Here is a tiny trained network, its code and every weight. The questions are about switching its units off for an input and a class, where a switched-off unit gives its printed mean instead of its output.

import numpy as np


def w(rows, s, z=0):
    codes = np.array(rows[::2]) - 128.0
    scale = np.full(codes.shape[1], s)
    scale[-1] = z or s
    return codes * scale


def f(y):
    return y / 2 * (1 + np.tanh(0.7978845608 * (y + 0.044715 * y**3)))


def log_softmax(a):
    a = a - a.max(-1, keepdims=True)
    return a - np.log(np.exp(a).sum(-1, keepdims=True))


def net(x, mask):
    res = np.array(x, float).reshape(1, 3) / 4 @ E
    y = f(res @ A[0][:, :-1].T + A[0][:, -1])
    res = res + np.where(mask, y, B[0][:, -1]) @ B[0][:, :-1]
    return log_softmax(res[-1] @ U[:, :-1].T + U[:, -1])


A, B = {}, {}
E = w([
[68,170,56,34,95,69,225,80],'x0',
[136,166,160,111,87,191,211,240],'x1',
[60,208,109,242,255,106,166,172],'x2',
],0.0078)
A[0] = w([
[129,135,158,101,120,213,183,225,1],'n1',
[181,142,145,118,126,202,198,238,50],'n2',
[97,81,126,158,178,105,22,53,24],'n3',
[21,224,124,206,192,109,131,170,50],'n4',
[183,113,155,74,49,172,90,108,29],'n5',
[110,6,157,98,64,84,157,167,16],'n6',
[242,94,199,211,104,199,52,186,93],'n7',
[44,173,155,156,148,94,142,151,26],'n8',
[103,210,145,230,138,114,135,120,44],'n9',
[129,134,187,195,166,190,70,207,56],'n10',
[58,181,113,67,93,137,242,125,69],'n11',
[157,113,108,94,1,216,113,46,79],'n12',
[129,169,27,98,137,65,94,36,91],'n13',
[152,191,153,86,112,154,207,187,37],'n14',
[141,190,135,47,153,122,240,65,30],'n15',
[155,178,162,138,67,218,178,174,237],'n16',
],0.0081,0.0063)
B[0] = w([
[243,112,46,149,132,198,17,122,166],'n1',
[200,161,107,140,157,221,81,32,189],'n2',
[233,74,93,177,200,218,115,31,195],'n3',
[115,207,231,35,81,76,33,97,239],'n4',
[147,187,182,45,58,64,93,115,186],'n5',
[163,198,134,26,39,77,26,105,150],'n6',
[11,100,38,120,144,92,147,225,254],'n7',
[181,208,117,38,18,116,25,172,154],'n8',
[173,201,169,32,56,59,13,77,180],'n9',
[55,104,39,142,119,72,108,217,203],'n10',
[29,87,53,140,120,111,132,196,199],'n11',
[94,209,183,119,48,92,108,108,217],'n12',
[145,90,68,202,173,195,114,110,210],'n13',
[202,79,115,166,167,249,41,102,163],'n14',
[96,6,2,129,153,160,116,175,173],'n15',
[140,110,179,210,161,166,213,47,240],'n16',
],0.0089,0.0084)
U = w([
[163,254,219,22,44,54,72,134,6],'0',
[39,90,7,118,143,86,129,192,88],'1',
[248,134,123,211,182,235,82,38,2],'2',
[41,136,196,194,174,73,221,95,233],'3',
],0.0092,0.0062)

Each question gives the input, the list of numbers given to net, and the class t.
The units are the neurons (one row each of A and B). Each row of codes is followed by its name. A weight is (code - 128) times the scale printed after its matrix; where a second scale follows, it is the last column's (A, B and U).
mask holds one flag per neuron, in row order. A switched-off neuron (its flag False) gives its mean, the last column of its row in B, instead of its output. The means were averaged over made-up inputs and are rounded, as every weight is.
A unit's drop is (log p(t) with every unit on - log p(t) with that unit switched off) / (log p(t) with every unit on - log p(t) with every unit switched off).
The circuit of an input: a set's keep is (log p(t) with only the set's units on - log p(t) with every unit switched off) / (log p(t) with every unit on - log p(t) with every unit switched off). Starting from the 12 units with the biggest drops (on a tie, the unit counted first), units are removed one at a time, each time the one whose removal leaves the highest keep (on an exact tie, the one counted first), for as long as the keep stays at least 0.8.
units of the circuit, in order: the units of the circuit, biggest drop first
unit that matters most: the unit with the biggest drop
k most important neurons: the k neurons with the biggest drops, biggest first
drop of u: that unit's drop, to one decimal
input [3,-6,-4], class 2: unit that matters most : n13
input [-6,1,-5], class 1: 3 most important neurons : n7; n4; n9
input [2,4,3], class 2: units of the circuit, in order : n7; n14
input [6,-8,-1], class 2: 2 most important neurons : n7; n13
input [-4,0,1], class 1: 2 most important neurons : n7; n10
input [-6,1,4], class 1: 2 most important neurons : n10; n7
input [-8,6,7], class 1: 3 most important neurons : n10; n7; n12
input [4,-7,-6], class 2: 2 most important neurons : n13; n4
input [-8,8,5], class 1: 2 most important neurons : n7; n10
input [8,-3,-7], class 1: 2 most important neurons : n15; n13
input [-1,-4,4], class 0: 2 most important neurons : n16; n4
input [-4,0,4], class 0: 3 most important neurons : n4; n9; n11
input [-5,4,3], class 1: 2 most important neurons : n10; n7
input [7,-8,4], class 2: units of the circuit, in order : n13
input [3,3,-1], class 3: 2 most important neurons : n7; n10
input [5,2,8], class 0: drop of n4 : 0.1
input [-1,6,-1], class 2: drop of n5 : 0.0
input [-8,4,-2], class 1: drop of n7 : 0.7
